Each row is followed by its group and then its class within the group.
[  4  24  22 -11  -8   1 -14 -22   9  17  -8 -19  -3  32 -10  14  -2  -8
  13 -33 -33   2  12  -8 -23  11  18 -17   4  12  28 -11  -3  16 -52 -13
   6 -16  28 -13  -5 -20  -2   5  -2  -7   7  -4  -5  12  -2   5   5  11
  -3   4  -5  -7  28] -> V > rh
[ 11  -8 -21 -12  -1   6  10   7   7   0  12   3  12  -3  26 -16  -8   4
 -30  24  31   4   0   5 -21   6 -15  18   8   2 -18  -8 -12 -13  39  15
  13  -5   4  21   4   4  13   6 -23 -29  -3   0 -18 -12 -15   1  15  -5
  31  -3  -8  -3  -3] -> R > Hs
[-17  34  25 -28 -11  14 -35 -16  13  12 -20  12 -20   6 -15  39 -18  -2
   3 -22 -31   6  11  -8   5   5  10 -13   2  29  10 -30   1  18 -40  -3
   6   8  17 -26  28 -53   7   0  11 -10  -3   4   3  19 -13  -3 -13  23
 -14  -5   3   3  12] -> V > tn
[  8 -18 -26 -19  21   8  23  16  -5  -7  26   6  25  -6  41 -14   4   1
 -12  18  34  -1   1   5 -51   2   1  18  11  -8 -25  -9 -13 -11  21  -3
  -3 -10   4  11 -16  11   4  18 -30 -26   1   6 -11   1  -9   3  13 -23
  22   4 -15   1  22] -> R > Hs
[ 10 -11 -23  -9  32  22  20   3  14  -9  24 -37  24   2  33 -18  -1  -1
  -9  28  32   3  11   4 -26   8 -10  18   6  -2 -15 -20 -18 -14  39  -6
   4  -7   1  23  -3  17 -20  15 -20 -15   3  -4 -19   1  -5  -6  15  -3
  23   8 -11  -8   8] -> R > Hs
[-12  26  26   1  -3   7 -18 -15  10   8 -10   7 -11   0 -18  12   2  -6
  20 -33 -30   7   6 -10   7  12  17 -26   3   4  38 -24  -1  21 -24  -9
  -7   0  18 -23  10 -18  18  10   2   4 -10   1  -4  10  26   5  -5   9
 -16   2 -12 -18  17] -> V > rh
[ -9  22  20 -13 -16   6 -26   5   3   7 -10   6 -21  -1 -23  19  14  -5
   7 -26 -30 -11   8  -5  14   6  15 -21   7   8  14  11   1   6 -38  -5
   3  -9  17  -4   7 -16   5  -6   2  -6  -8  -2  -1   7   4   3 -10   8
 -16   1   6  -5   4] -> V > Rr
[  0  18  27 -28 -16  15 -24  -9   5  13 -12  -4 -15   0 -36  18  -1 -10
   6 -23 -25   2  -1  -8   2 -19  12 -32   0   0   6 -28  34  11 -60 -10
   6  11  12 -14  38 -26   6  -2  19 -16   1   4   5  17 -17   1  -8  18
  -6   7   0   5   5] -> V > tn
[ -9  21  28 -27 -12  27 -20  -8   6  21  -2   6 -14  -6 -35  37 -14  -6
  15 -35 -13   3  15 -13  11   1  23 -13   9   9  14 -28  -4  24 -50  -6
   3   9  18 -24  36 -42   6 -26   6  -7 -47   5   5   6  24 -10  -7  27
 -12  13   2  -6  23] -> V > tn
[  3  -8 -19  -4   4   1  -9  -3  -1 -21  16   7   9  -6  28 -30  -7  -6
 -11   3  32 -11   1  -2 -24   9 -13  11  13   4 -20  -3  -4 -15  55  -1
   1  19  -7  12  -2  11   6   0 -14 -12   4  -6  -5  -4  -7  -2  18   7
  18  12 -26  -2  -3] -> R > pn
[  2 -30  -8 -15  15  10   9   5  13  -2  18  18  17 -20  30  14  15  -4
   6  13  10   5  14  16 -17   9  -6  13   7  -9 -33  18 -12 -23  21  -8
 -20 -19   3   8 -30   3  10  23 -21 -11  10  10  -4 -15  -9  -7  14  -9
  31  -5 -12  18  13] -> R > pn
[ -4  32  22 -25 -14  36 -20 -10   2  20 -10   1 -15   2 -27  20  -8  -3
  27 -29 -29  -5   7 -26   6   0  20 -28  -1   8  11 -40   2  23 -50  -8
  10   7  16  -8  16 -28   5   2   9  -1   1   0  -6  12   8   3  -8  10
 -11  -7   3 -10  16] -> V > rh
[ -4  26  28   1 -11   7 -15 -15   4  28 -11  -2 -11   7 -20  15   0  -6
  11 -24 -42   3   5 -17  13   2  20 -22 -13   7   8 -22  -4  17 -44 -14
  12  -1  16  -7  22 -11  -8   6  15  -6   1   7  -3  16  22  -4  -6  21
  -1   4  -6  -8  12] -> V > rh
[ 20   8 -17 -11  16   3  14   7   2 -16  18   0  16 -16  37   7   2  -4
  31  10  33   7  25  -1 -17  14  -7  12   8  -1 -25 -16 -10 -11  43   3
   4  -5  12  24 -22  10   5   6 -28   7  22  -1 -10   1  -3   2   9 -18
  34   6 -10   4  14] -> R > pn
[ -4  31  22 -22 -10  15 -18 -10  10  27  -7   4 -23  -4 -13  14 -13   5
   3 -22 -14   0  13 -10   0   6   5 -12   9   8   6 -33   1  29 -37 -10
  -5   9  23 -18  24 -27  11   1  -7 -12 -11  -3  -8  11 -13   2  -3  19
 -18   8  -9  -5  11] -> V > tn
[  8 -15 -29  -8  13  -1  16  -1   1  -9  22   2  23   2  27 -22   3  14
  -9  22  26   2  -9   2 -36   5   1  12   2  -9 -27  -1 -10  -9  33  -1
  -9  -7  -9  24 -15  26  -3  -2 -22 -13   7   3  -8   3  -2  -1   9 -13
  21  -3 -10  -1   3] -> R > pn
[  8 -16 -18 -23   9  10  19   2  15  -9  20  13  19 -22  24  -2   1  -8
  -6  22  32   0  13   1 -25   4 -35  16 -11  -2 -26  -9 -13  -5  22  -4
 -13  -4   4   7 -11  -2   9   7 -35 -30   5   1  -2  -1 -18 -15  11  -9
  28   1 -13   4  14] -> R > Hs
[ -7  24  34 -22 -14  10 -20  -5  -1  19 -24   0 -21  -3 -18  41  -8   0
   9 -13 -32   4   7 -16   9   0  18 -11   6   6  12   2  -5  23 -30 -10
   8   8  14 -22  16 -37  20  -5  11  -5 -11   3  -4   9  -6   1 -13   9
 -19  -1   4  -8  16] -> V > tn
[-15   6  34  -1  -9  -2 -15 -10  -7  15 -26   1 -10  -4 -22  14   2   8
  19 -41 -33   4   0 -14  -1   5  21 -12   1 -12  20 -18   1  22 -59  -9
   2 -11  20  -5   8 -22  -2  -1   4  -9 -15  -7   5  17  11   7  -3   8
 -13  -3   1  -3  12] -> V > Rr
[-24  -5  23   4  -3  -2 -17 -10   5  11 -31   8   6  10 -18  -5   9   9
  -4 -31 -48  -1 -32 -13 -46 -16  15 -17   4  10   5  -3 -18  16 -62  -7
   5  -9  10  -5  11  -8  13   5  -4 -46 -11  -8   7   6  -3   2   1  27
   0  -9 -10   2   5] -> V > rh
[  3  37  10 -16  -5   7 -16  -5  24  25   8  -3 -36 -14  14  51 -36  -7
  15  -6 -12   4  68 -19  42  38  12   7 -20  13  10 -25  11   2  12  -2
  15  10  28  -8   0 -47 -22   2  25  37   4  -2 -25  12  12  -7 -16  -2
 -33   1  16  -2  26] -> V > tn
[ -1 -10 -16  -1  13  -5   1   3   7   6  28  -4  44  -5  39  10   3  -3
  -5  22  11  -8  11  -2 -29   7  -3  13   9 -14 -30  -6  -3 -11  -2  -2
   3 -13   0  13   2  -1   1  18  -8 -17   8  -1 -16  18  -6  -7   9  -3
  35  -1  -5   0  23] -> R > Ng
